Each row has a name. After each piece below comes the name of the row it's from, unless a question asks for something else. Each question is about the rows just above it.

rel: [146  77  98 157 106]
Fedos: [159  60  98 102 100]
vinil: [141 103 127 160 116]
mim: [149 126 127 168 126]
riv: [127 149 126 127 168]
vur: [124 148  77  99 136]
Which row holds these entries in another order? [149 126 127 168 127]
riv
Among the named rows, does one hold [159  60] next to each other, in this order?
yes
Shift each entry of [126 127] by -1 times 1:
[125 126]
Where do [148  77] appear?
vur
Among the named rows, does one hold [ 99 136] next to each other, in this order?
yes

Sino: [124 112 128 131 127 120 104 123 132]
kem: [176 125 137 127 116 135 127 153 126]
mafi: [126 166 191  72  88 176 123 106 176]
luzar: [191 126  73 106 123 166  88 176 176]
[166  88] is in which row?
luzar
[112] with -1 step of 1 on every entry:
[111]
[116 125 126 127 127 135 137 153 176] is which row reordered?
kem
Put [176 106 123 176  88  72 191 166 126] back in order: which row is it?
mafi
Move every entry of [124 112 128 131] by +1 step of 1.
[125 113 129 132]
Is [166  88] printed in one of the named rows, side by side and in this order?
yes

dafoz: [187  60 111  94 137 147]
tal: [127 124 112 121 116 132]
Ludas: [ 72 173 164 153 117 165]
sib: [ 78 162 174 138 114 197]
Ratob: [137 173  97 108 135 120]
samat: [ 59 174 157 107 132 133]
vobe: [133 111 140 121 123  76]
Mas: [187  60 111  94 122 117]
voked: [135 160 126 145 139  89]
Which value is in both voked and Ratob?
[135]
The one value in tal and vobe:
[121]
Move every entry of [121] by +1 step of 1.
[122]
Which value is in both Ludas and Ratob?
[173]

futif: [ 97 122 141 104 148 131 137 109 121 103  94  92 122 120 156 115 125 134
 111 120 137 144  90 134 107 142 136 132 124 124 129 154]
bima: [144 170  93 106 112 158 121 122 182 163 125 124 129 128 132 124 128 127
 128 124 129 131 122 127 129 129 132 126 127 128 126 130]
duguz: [120 125 129 136 123 117 129 140 137 123 142 157 106 147 149 132 134 129
 130 135 129 121 141 141 118 137 119 139 127 129 134 124]
ziba: [119 119 138 122 105 150 145 126 134 141 123 124 117 146 141 143 131 104
 100 145 124 134 112 129 102 115  96 141 126 128 122 128]
zoso: [128 150 159 160 150 141 136 146 125 111 130 106 147 157 149 147 129 162
 153 113 153 150 104 123 148 155 159 128 102 158 106 142]
pumu: [104 122 145 119 141 128 141 126 122 102 105 100 119 123 150 128 131 134
 128 124 145 146  96 126 115 143 138 134 112 124 117 141]
pigo: [162 183 137 145 144 170  93 106 112 158 121 122 180 163 125 128  98 164
 118  78  97 132 115 119 173 116 168  94 137 179 121 149]
Which row holds these entries in another order? [141 117 124 112 134 138 143 115 126  96 146 145 124 128 134 131 128 150
 123 119 100 105 102 122 126 141 128 141 119 145 122 104]
pumu
The row with [106 147 157 149] is
zoso
Is [124 127 127 128 124] printed in one of the named rows, side by side and in this order?
no
asked: [144 170  93 106 112 158 121 122 180 163 125]
pigo
Among the named rows, does one hold [141 137 123] next to each other, in this order?
no
Does one of the named rows hold [ 98 164] side by side, in this order?
yes

vigul: [111 128 117 147  93 119]
Gupi: [100 118 123 113 134 140]
Vum: [132 118 123 113 134 140]
Demam: [127 120 128 118 127 131]
Shift each entry of [100 118] by -1 times 1:
[ 99 117]
The row with [128 117 147  93 119] is
vigul
Is [147  93] printed in one of the named rows, side by side and in this order?
yes
Is [113 134] printed in one of the named rows, side by side and in this order?
yes

tufuf: [157 100 158 120 146 137 124 126 132 126 120 116 102 154 141 110 172 141
 100 140 146 160 139 137 157 126 102  79 119 126 152 101  78 107  97 154
 129 132 123  74 152 120]
diza: [159 100 159 118 145 137 122 130 142 127 121 117 160 157 141 110 172 143
 100 138 142 159 140 132 160 127 102  78 118 121 159 101 140 106 101 154
 127 101 116  73 154 120]
vopod: [149 101 159 122 148 140 122 123 110 127 120 117 163 159 133 108 172 119
 102 139  79 154 139 135 164 128 102  78 116 122 147 102 145 102 105 154
 126 129 126  78 147 122]
asked: [149 101 159 122 148 140 122 123 110 127 120 117 163 159 133 108 172 119
 102 139  79 154 139 135 164 128 102  78 116 122 147 102 145 102 105 154
 126 129 126  78 147 122]
vopod

pupad: [155 159 158 149 137 122 109  99  96  99 108 122 137 150 158 160 155 144
 131 117 105  97  97 103]
zoz: [ 90  95 108  58 143 157 164 163 153 136 117 102  92  91 100 115 134 152
 162 165 158 145 128 109]
pof: [112 175 198 162  97  58  79 139 191 190 137  77  59  98 163 198 174 112
  63  69 125 182 195 152]
lemov: [118 141 157 168 165 152 131 110  95  89  95 111 132 153 166 168 157 138
 116  99  88  92 105 126]
Is [163 198 174] printed in one of the named rows, side by side and in this order?
yes
Shared by pof and lemov:
[152]
Move every entry of [143] by +1 step of 1.
[144]
Shift each entry of [98] by -1 times 1:
[97]
Among the named rows, does one hold [166 168 157 138] next to each other, in this order?
yes

refu: [173  85 144  96 174 146 172 178  96]
gos: [181 127 163 157 146 185 153 121 162]
Galuz: [178  83 162 147 113 164 144 110 180]
Nopak: [126 150  87 167 178  84 140  93 130]
Nupu: [ 90  86 181 140 167 178  93  84 155]
bar: [149 126 174 159 111  93  99 155 128]
Among the named rows, does one hold [164 144 109] next to each other, in this order?
no
The row with [167 178  84 140  93] is
Nopak
Shift each entry of [ 86 181 140 167] by +1 times 1:
[ 87 182 141 168]
The one value in Galuz and Nupu:
[178]

zipu: [111 148 140 155 179 121  90 159 106 159  84 158 179  95  94 137  94 163
 170 101  82 135 109 109 178 102 149]
bas: [ 90 166 167  84 137 172 156 156  84 162 158  84 142  96 143 167 145  92
 150 171 110 175  89  92 135 158 167]
pegad: [121  90 157 106 159 157 105 164 109 156 170 146 193  95  93 151  90 167
 186 112  78 142 105 103 190  83 145]
[ 84 162 158] is in which row?
bas
asked: [121  90 159 106 159  84]
zipu
Is [193 146] printed in one of the named rows, side by side and in this order?
no
[143 145  84 110 158 172 171 167 156 175  96  92  89 156 150  84 167  92
 167 158  84 162 142 166 135 137  90] is which row reordered?
bas
asked: [111 148 140 155 179 121  90 159 106 159  84 158 179  95  94 137  94 163
 170 101  82 135 109 109 178 102 149]
zipu
Which row holds [ 84 142]?
bas
Shift each entry of [90] by -1 times 1:
[89]

somis: [168 145 169 121]
rasot: [145 168 169 120]
geze: [145 148 169 133]
The row with [168 169 120] is
rasot
[120 145 168 169] is which row reordered?
rasot
asked: [145 168 169 120]
rasot
Which row holds [168 145 169 121]?
somis
Does one of the named rows hold [145 168 169] side by side, in this order?
yes
Among the named rows, does one hold [145 169] next to each other, in this order?
yes
Put [120 169 145 168] back in order: which row is it?
rasot

